Below is a small trained network, with its code and all its weights. Each question gives an input and a target symbol and asks what happens when units are switched off, that is, made to give their printed mean instead of their output.

import numpy as np


def w(rows, s, z=0):
    codes = np.array(rows[::2]) - 128.0
    scale = np.full(codes.shape[1], s)
    scale[-1] = z or s
    return codes * scale


def norm(h):
    return h / np.sqrt((h * h).mean(-1, keepdims=True) + 1e-5)


def f(y):
    return np.maximum(y, 0)


def softmax(a):
    e = np.exp(a - a.max(-1, keepdims=True))
    return e / e.sum(-1, keepdims=True)


def log_softmax(a):
    a = a - a.max(-1, keepdims=True)
    return a - np.log(np.exp(a).sum(-1, keepdims=True))


def net(x, mask):
    ids = ['ΛΠΣΦαεζθμξτψ'.index(c) for c in x.split()]
    T = len(ids)
    res = E[ids] + P[:T]
    q, k, v = (norm(res) @ M[0].T for M in (Q, K, V))
    z = softmax(np.where(np.tri(T) > 0, q @ k.T / 2**0.5, -1e9)) @ v
    res = res + np.where(mask[0], z, O[0][:, -1]) @ O[0][:, :-1]
    y = f(norm(res) @ A[0][:, :-1].T + A[0][:, -1])
    res = res + np.where(mask[1:9], y, B[0][:, -1]) @ B[0][:, :-1]
    return log_softmax(norm(res)[-1] @ U[:, :-1].T + U[:, -1])


Q, K, V, O, A, B = {}, {}, {}, {}, {}, {}
E = w([
[100,158,125,142,181,136,163,122,135,156,101],'Λ',
[112,202,149,114,137,139,149,160,154,127,139],'Π',
[122,135,103,116,115,108,119,147,156,108,121],'Σ',
[168,141,145,139,133,139,190,143,122,119,118],'Φ',
[128,131,124,131,120,114,152,131,146,83,129],'α',
[100,150,93,132,152,111,156,118,148,156,115],'ε',
[129,136,135,126,152,130,172,128,128,92,103],'ζ',
[83,164,96,128,154,140,147,109,151,109,105],'θ',
[84,158,73,98,95,121,174,135,139,138,136],'μ',
[171,160,127,121,134,178,88,129,4,111,105],'ξ',
[121,151,192,86,180,157,111,118,141,135,102],'τ',
[190,136,104,113,122,153,185,93,124,95,176],'ψ',
],0.031)
P = w([
[155,125,126,115,54,142,42,159,49,147,161],'0',
[157,146,118,158,76,117,172,199,88,116,125],'1',
[168,127,85,163,116,124,159,158,92,95,113],'2',
[150,141,67,103,114,142,126,136,138,78,99],'3',
[157,158,73,73,121,136,115,114,173,86,91],'4',
[173,210,110,70,135,162,171,73,205,102,109],'5',
[167,199,94,39,153,157,175,35,222,84,92],'6',
[175,190,92,16,158,158,158,9,232,78,79],'7',
],0.011)
Q[0] = w([
[200,251,65,53,156,203,177,154,137,41,48],'H1',
[177,247,41,83,117,181,123,110,103,87,2],'H1',
],0.0083)
K[0] = w([
[122,168,85,113,82,180,35,115,2,133,108],'H1',
[161,120,110,78,108,131,77,133,5,150,145],'H1',
],0.0091)
V[0] = w([
[117,173,103,125,221,185,125,128,99,249,85],'H1',
[115,104,47,176,90,100,133,136,179,209,141],'H1',
],0.015)
O[0] = w([
[206,151,22,251,97,226,177,245,202,217,71,240],'H1',
[127,15,183,82,60,204,90,60,198,238,122,1],'H1',
],0.012,0.0079)
A[0] = w([
[52,6,212,106,80,133,100,77,148,162,153,8],'N1',
[156,168,119,148,120,183,165,153,177,123,111,169],'N2',
[103,112,174,90,156,80,123,113,117,120,133,118],'N3',
[120,152,125,85,146,90,147,123,99,75,133,166],'N4',
[158,125,126,149,70,187,139,104,170,188,95,165],'N5',
[109,32,163,127,85,177,129,108,166,192,114,2],'N6',
[100,101,179,68,87,99,145,79,112,118,178,155],'N7',
[141,149,96,136,151,116,151,126,130,103,113,151],'N8',
],0.019,0.0066)
B[0] = w([
[149,28,96,148,251,139,125,135,123,146,167,163],'N1',
[93,105,126,119,135,141,68,76,109,117,112,255],'N2',
[125,159,50,155,101,155,150,118,132,124,154,168],'N3',
[182,124,146,112,126,114,139,139,172,188,121,208],'N4',
[123,121,136,122,150,69,145,105,165,79,107,224],'N5',
[99,138,208,97,36,144,163,210,103,60,142,167],'N6',
[73,161,102,143,114,182,129,142,89,147,95,176],'N7',
[129,89,173,84,123,145,104,133,115,146,131,202],'N8',
],0.021,0.023)
U = w([
[162,132,86,254,145,139,112,133,200,178,141,240],'Λ',
[108,115,180,92,130,162,13,143,81,196,93,51],'Π',
[202,85,28,147,180,196,90,108,129,141,204,129],'Σ',
[179,104,134,101,153,126,112,141,157,219,112,149],'Φ',
[52,166,129,142,127,127,98,80,50,88,170,138],'α',
[119,149,150,137,49,170,112,155,156,101,113,254],'ε',
[131,183,130,155,131,44,142,145,124,69,137,212],'ζ',
[103,144,100,159,148,95,78,67,144,75,58,103],'θ',
[91,92,135,117,167,164,135,189,114,77,152,54],'μ',
[133,130,116,133,123,145,97,127,99,138,106,73],'ξ',
[65,175,73,254,138,120,113,211,51,59,92,62],'τ',
[96,184,71,80,89,191,140,135,119,156,96,34],'ψ',
],0.0099,0.0033)

Each question gives the input, a string of symbols that net reads in full, and the target symbol t.
The units are the heads (2 rows each of Q, K, V and O) and the neurons (one row each of A and B). Each row of codes is followed by its name. A weight is (code - 128) times the scale printed after its matrix; where a second scale follows, it is the last column's (O, A, B and U).
mask holds one flag per unit, heads first, then neurons. A switched-off unit (its flag False) gives its mean, the last column of its rows in O or B, instead of its output. The means were averaged over made-up inputs and are rounded, as every weight is.
A unit's drop is (log p(t) with every unit on - log p(t) with that unit switched off) / (log p(t) with every unit on - log p(t) with every unit switched off).
The circuit of an input: a set's keep is (log p(t) with only the set's units on - log p(t) with every unit switched off) / (log p(t) with every unit on - log p(t) with every unit switched off). Starting from all 9 units, units are removed one at a time, each time the one whose removal leaves the highest keep (on an exact tie, the one counted first), for as long as the keep stays at least 0.8.
circuit, biggest first: the units of the circuit, biggest drop first
most important unit: the unit with the biggest drop
k most important neurons: the k neurons with the biggest drops, biggest first
drop of u: that unit's drop, to one decimal
input μ Φ α θ τ ε, target μ: most important unit : H1
input Π ε Φ θ ψ α τ, target Π: circuit, biggest first : [N5 N3]
input θ μ θ ζ Φ ξ ζ, target τ: 2 most important neurons : [N5 N1]
input Π Σ μ Σ Σ Φ, target Π: circuit, biggest first : [N8 N2]
input Φ τ ε μ τ, target Φ: circuit, biggest first : [H1 N4 N2]
input Π θ ε θ Λ Π μ ζ, target Π: circuit, biggest first : [N5 N8]
input ε ζ Λ μ ζ ε, target ε: circuit, biggest first : [H1 N6]
input Σ τ ε θ ζ, target Σ: circuit, biggest first : [H1 N1 N3]
input μ Λ ε ζ α Σ, target μ: circuit, biggest first : [H1 N1 N6]
input Π τ θ, target Π: 2 most important neurons : [N5 N8]
input ζ ε ε Λ, target ζ: circuit, biggest first : [H1 N4]
input θ ζ ξ Φ, target τ: 3 most important neurons : [N1 N5 N4]
input Φ ε ε θ Φ ξ, target τ: 2 most important neurons : [N1 N4]
input α Σ θ ε Λ Λ θ, target α: drop of N2 : 0.0
input Λ α Π α, target Λ: drop of H1 : 1.4
input ζ α Φ θ μ μ Σ, target ζ: drop of N4 : 0.1
input μ θ ε ζ, target μ: drop of N4 : 0.0
input α Λ Π Π ζ ψ Π, target α: most important neuron : [N7]
input Λ Σ μ ξ Σ, target τ: 2 most important neurons : [N5 N1]
input θ τ Φ τ Σ ε Π, target θ: most important neuron : [N5]
input θ α ζ ε μ ξ α, target τ: 2 most important neurons : [N5 N1]
input ψ α ζ ζ ε, target ψ: 3 most important neurons : [N7 N4 N3]
